Below are the code and all the weights of a small trained network. Each question names an input and a target symbol and asks about switching units off, where a switched-off unit gives its printed mean instead of its output.

import numpy as np


def w(rows, s, z=0):
    codes = np.array(rows[::2]) - 128.0
    scale = np.full(codes.shape[1], s)
    scale[-1] = z or s
    return codes * scale


def f(y):
    return np.maximum(y, 0)


def softmax(a):
    e = np.exp(a - a.max(-1, keepdims=True))
    return e / e.sum(-1, keepdims=True)


def log_softmax(a):
    a = a - a.max(-1, keepdims=True)
    return a - np.log(np.exp(a).sum(-1, keepdims=True))


def net(x, mask):
    ids = ['ΔΘΞΠΦΨΩαγεζλμστ'.index(c) for c in x.split()]
    T = len(ids)
    res = E[ids] + P[:T]
    u = 0
    for l in range(2):
        q, k, v = (res @ M[l].T for M in (Q, K, V))
        z = softmax(np.where(np.tri(T) > 0, q @ k.T / 2**0.5, -1e9)) @ v
        res = res + np.where(mask[u], z, O[l][:, -1]) @ O[l][:, :-1]
        u += 1
        y = f(res @ A[l][:, :-1].T + A[l][:, -1])
        res = res + np.where(mask[u : u + 4], y, B[l][:, -1]) @ B[l][:, :-1]
        u += 4
    return log_softmax(res[-1] @ U[:, :-1].T + U[:, -1])


Q, K, V, O, A, B = {}, {}, {}, {}, {}, {}
E = w([
[159,148,86,128,163,191],'Δ',
[143,56,126,189,194,139],'Θ',
[110,131,101,49,31,109],'Ξ',
[115,72,143,78,53,117],'Π',
[103,166,138,34,64,140],'Φ',
[169,160,41,137,125,183],'Ψ',
[167,134,83,112,187,163],'Ω',
[94,107,198,55,96,146],'α',
[98,49,200,82,80,135],'γ',
[160,156,85,141,160,189],'ε',
[93,156,199,30,105,166],'ζ',
[151,185,98,142,158,214],'λ',
[172,94,2,168,134,89],'μ',
[183,114,85,100,170,182],'σ',
[147,133,125,150,196,210],'τ',
],0.013)
P = w([
[131,152,125,94,187,45],'0',
[80,132,70,52,178,127],'1',
[185,135,130,71,122,109],'2',
[67,122,77,95,131,175],'3',
[189,122,142,111,70,150],'4',
[60,105,84,138,90,221],'5',
[187,130,156,159,23,189],'6',
[96,69,124,166,63,254],'7',
],0.012)
Q[0] = w([
[188,181,222,101,18,69],'0.h1',
[4,103,73,85,75,235],'0.h1',
],0.013)
K[0] = w([
[7,80,57,127,90,251],'0.h1',
[211,157,176,190,55,137],'0.h1',
],0.011)
V[0] = w([
[186,8,83,158,110,54],'0.h1',
[119,54,199,143,174,174],'0.h1',
],0.012)
O[0] = w([
[230,120,167,119,91,88,113],'0.h1',
[142,4,90,78,140,130,2],'0.h1',
],0.014,0.0049)
A[0] = w([
[127,141,59,245,211,154,168],'0.n1',
[158,84,1,151,196,104,158],'0.n2',
[104,121,193,194,206,66,254],'0.n3',
[190,172,80,227,165,157,255],'0.n4',
],0.0083,0.0011)
B[0] = w([
[232,100,163,108,112,95,212],'0.n1',
[193,248,147,144,134,111,174],'0.n2',
[121,254,109,71,177,211,162],'0.n3',
[181,89,101,86,170,126,254],'0.n4',
],0.0096,0.005)
Q[1] = w([
[164,141,135,95,107,142],'1.h1',
[124,169,139,25,71,254],'1.h1',
],0.014)
K[1] = w([
[148,105,85,214,132,147],'1.h1',
[158,101,131,198,72,255],'1.h1',
],0.0088)
V[1] = w([
[161,195,45,160,165,84],'1.h1',
[73,109,168,162,2,155],'1.h1',
],0.0063)
O[1] = w([
[91,55,192,203,80,212,253],'1.h1',
[135,217,150,136,191,2,10],'1.h1',
],0.0057,0.0048)
A[1] = w([
[237,93,126,162,148,111,49],'1.n1',
[171,187,35,12,124,93,255],'1.n2',
[13,175,45,232,237,173,32],'1.n3',
[91,42,9,1,237,72,152],'1.n4',
],0.0071,0.0031)
B[1] = w([
[70,147,76,146,151,160,239],'1.n1',
[174,131,225,122,236,116,253],'1.n2',
[143,2,133,182,131,56,248],'1.n3',
[115,175,17,67,108,74,175],'1.n4',
],0.011,0.0067)
U = w([
[166,160,130,135,214,178,222],'Δ',
[117,47,69,182,100,163,160],'Θ',
[156,126,174,133,52,100,135],'Ξ',
[63,183,108,138,94,151,140],'Π',
[167,34,146,79,99,106,55],'Φ',
[116,86,68,129,163,97,33],'Ψ',
[121,246,128,156,138,97,106],'Ω',
[190,136,118,99,144,69,51],'α',
[208,114,203,121,160,72,2],'γ',
[122,124,150,100,129,129,106],'ε',
[84,138,128,112,115,148,122],'ζ',
[84,135,137,102,121,153,110],'λ',
[80,140,73,94,95,153,76],'μ',
[108,206,81,105,155,115,87],'σ',
[107,109,171,211,147,75,244],'τ',
],0.011,0.0049)

Each question gives the input, a string of symbols that net reads in full, and the target symbol t.
The units are the heads (2 rows each of Q, K, V and O) and the neurons (one row each of A and B). Each row of codes is followed by its name. A weight is (code - 128) times the scale printed after its matrix; where a second scale follows, it is the last column's (O, A, B and U).
mask holds one flag per unit, layer by layer, with each layer's heads first. A switched-off unit (its flag False) gives its mean, the last column of its rows in O or B, instead of its output. The means were averaged over made-up inputs and are rounded, as every weight is.
A unit's drop is (log p(t) with every unit on - log p(t) with that unit switched off) / (log p(t) with every unit on - log p(t) with every unit switched off).
The circuit of an input: a set's keep is (log p(t) with only the set's units on - log p(t) with every unit switched off) / (log p(t) with every unit on - log p(t) with every unit switched off). Starting from all 10 units, units are removed one at a time, each time the one whose removal leaves the highest keep (on an exact tie, the one counted first), for as long as the keep stays at least 0.8.
units of the circuit, in order: the units of the circuit, biggest drop first
unit that matters most: the unit with the biggest drop
top k neurons: the k neurons with the biggest drops, biggest first
top k neurons in layer l: the k neurons of layer l with the biggest drops, biggest first
input μ Ψ Φ μ Φ γ α, target α: unit that matters most -> 1.h1
input Θ Ξ γ Θ, target Θ: top 2 neurons in layer 1 -> [1.n2 1.n1]
input Φ μ μ μ μ Θ Ξ ζ, target Ω: units of the circuit, in order -> [1.h1 0.h1 0.n4]
input λ Φ ζ μ ζ, target Ξ: units of the circuit, in order -> [0.h1 1.n2 1.h1]
input Θ Φ μ τ Φ μ Φ, target Ξ: units of the circuit, in order -> [0.h1 0.n4 1.h1]
input Φ μ Φ γ Φ, target α: units of the circuit, in order -> [0.h1 1.h1 1.n4 1.n2]
input Φ ε Π Ξ, target γ: units of the circuit, in order -> [0.h1 1.n2]
input Φ Θ Θ Θ Φ Φ Θ, target Θ: units of the circuit, in order -> [0.h1 1.n2]
input Ξ α Φ μ Φ ζ Φ Π, target τ: units of the circuit, in order -> [1.h1 0.h1 1.n3 0.n4]
input μ Φ Φ Φ Θ, target Δ: top 3 neurons -> [0.n3 0.n4 1.n3]
input λ γ Φ, target α: top 3 neurons -> [1.n4 1.n2 0.n1]
input Θ μ Φ Θ ζ γ, target Ψ: units of the circuit, in order -> [0.h1 1.h1 1.n3 1.n4]
input μ α τ α τ Π, target μ: top 3 neurons -> [1.n4 1.n3 0.n1]
input Φ μ Δ Θ μ μ Θ Π, target Φ: units of the circuit, in order -> [0.h1]
input μ μ Φ Φ μ, target Θ: units of the circuit, in order -> [1.h1 1.n2]
input Φ μ μ Φ ζ Π, target Ψ: top 2 neurons -> [1.n3 1.n4]
input Π α Φ ζ, target τ: top 2 neurons in layer 0 -> [0.n1 0.n4]
input Φ γ ζ, target α: top 2 neurons -> [1.n4 1.n2]
input μ Ξ Θ α Φ, target σ: top 2 neurons -> [1.n4 1.n3]
input ε ζ ζ ζ, target Ψ: top neuron -> [1.n3]
